Below are the code and all the weights of a small trained network. Each question names an input and a class and asks about switching units off, where a switched-off unit gives its printed mean instead of its output.

import numpy as np


def w(rows, s, z=0):
    codes = np.array(rows[::2]) - 128.0
    scale = np.full(codes.shape[1], s)
    scale[-1] = z or s
    return codes * scale


def f(y):
    return np.maximum(y, 0)


def log_softmax(a):
    a = a - a.max(-1, keepdims=True)
    return a - np.log(np.exp(a).sum(-1, keepdims=True))


def net(x, mask):
    res = np.array(x, float).reshape(1, 5) / 4 @ E
    y = f(res @ A[0][:, :-1].T + A[0][:, -1])
    res = res + np.where(mask, y, B[0][:, -1]) @ B[0][:, :-1]
    return log_softmax(res[-1] @ U[:, :-1].T + U[:, -1])


A, B = {}, {}
E = w([
[122,132,110,61,40,109],'x0',
[162,9,128,108,136,154],'x1',
[128,128,128,128,128,128],'x2',
[85,121,210,116,116,184],'x3',
[129,128,128,128,128,128],'x4',
],0.015)
A[0] = w([
[170,58,128,105,129,144,170],'neuron 0',
[121,126,110,51,6,106,180],'neuron 1',
[88,229,129,145,124,111,245],'neuron 2',
[168,128,66,143,142,97,254],'neuron 3',
[75,123,226,111,115,178,189],'neuron 4',
[125,128,137,183,198,140,217],'neuron 5',
],0.013,0.0071)
B[0] = w([
[152,89,108,74,163,173,217],'neuron 0',
[118,164,71,44,76,133,254],'neuron 1',
[87,248,132,186,102,78,252],'neuron 2',
[198,121,83,144,172,79,223],'neuron 3',
[55,110,200,128,102,202,245],'neuron 4',
[126,118,170,218,180,118,214],'neuron 5',
],0.013,0.015)
U = w([
[163,169,117,210,197,34,170],'0',
[68,153,217,208,134,138,117],'1',
[153,176,40,123,67,33,102],'2',
[58,171,153,105,21,143,8],'3',
[232,4,116,173,220,111,252],'4',
[122,2,198,162,187,192,179],'5',
[218,83,37,39,137,117,102],'6',
[96,55,124,40,80,201,90],'7',
],0.0066,0.002)

Each question gives the input, the list of numbers given to net, and the class t.
The units are the neurons (one row each of A and B). Each row of codes is followed by its name. A weight is (code - 128) times the scale printed after its matrix; where a second scale follows, it is the last column's (A, B and U).
mask holds one flag per neuron, in row order. A switched-off neuron (its flag False) gives its mean, the last column of its row in B, instead of its output. The means were averaged over made-up inputs and are rounded, as every weight is.
A unit's drop is (log p(t) with every unit on - log p(t) with that unit switched off) / (log p(t) with every unit on - log p(t) with every unit switched off).
The circuit of an input: a set's keep is (log p(t) with only the set's units on - log p(t) with every unit switched off) / (log p(t) with every unit on - log p(t) with every unit switched off). Starting from all 6 units, units are removed one at a time, each time the one whose removal leaves the highest keep (on an exact tie, the one counted first), for as long as the keep stays at least 0.8.
circuit, biggest first: the units of the circuit, biggest drop first
unit that matters most: the unit with the biggest drop
top k neurons: the k neurons with the biggest drops, biggest first
drop of u: that unit's drop, to one decimal
input [0,4,2,-3,-4], class 4: circuit, biggest first : neuron 1; neuron 2
input [-1,7,6,0,-2], class 4: circuit, biggest first : neuron 4; neuron 1
input [2,2,8,0,-8], class 6: unit that matters most : neuron 4
input [2,1,-7,8,-2], class 7: top 2 neurons : neuron 2; neuron 5
input [8,4,-4,-2,3], class 6: circuit, biggest first : neuron 4; neuron 2
input [1,2,-8,8,7], class 7: top 3 neurons : neuron 2; neuron 5; neuron 3
input [7,4,0,-2,0], class 6: circuit, biggest first : neuron 4; neuron 2
input [8,1,1,-2,-2], class 6: circuit, biggest first : neuron 2; neuron 4
input [0,4,6,-5,-8], class 4: top 3 neurons : neuron 1; neuron 2; neuron 3
input [0,3,7,5,-8], class 5: circuit, biggest first : neuron 1; neuron 2
input [0,-5,-5,-1,2], class 0: circuit, biggest first : neuron 1; neuron 4
input [8,-1,-7,0,-2], class 2: top 2 neurons : neuron 4; neuron 1
input [-5,2,-2,-2,-6], class 4: circuit, biggest first : neuron 2; neuron 4
input [-7,2,0,-4,7], class 4: circuit, biggest first : neuron 2
input [-5,2,6,2,7], class 5: top 2 neurons : neuron 2; neuron 3
input [-1,5,1,5,3], class 5: top 2 neurons : neuron 1; neuron 2
input [1,1,5,3,6], class 7: top 2 neurons : neuron 2; neuron 5
input [0,1,7,4,0], class 5: top 2 neurons : neuron 2; neuron 1
input [-6,3,3,5,-6], class 5: drop of neuron 2 : 0.8
input [4,3,3,-4,2], class 6: drop of neuron 2 : 0.3
input [-5,3,-2,6,-8], class 5: drop of neuron 2 : 0.8
input [-1,6,-1,-8,-5], class 4: unit that matters most : neuron 1
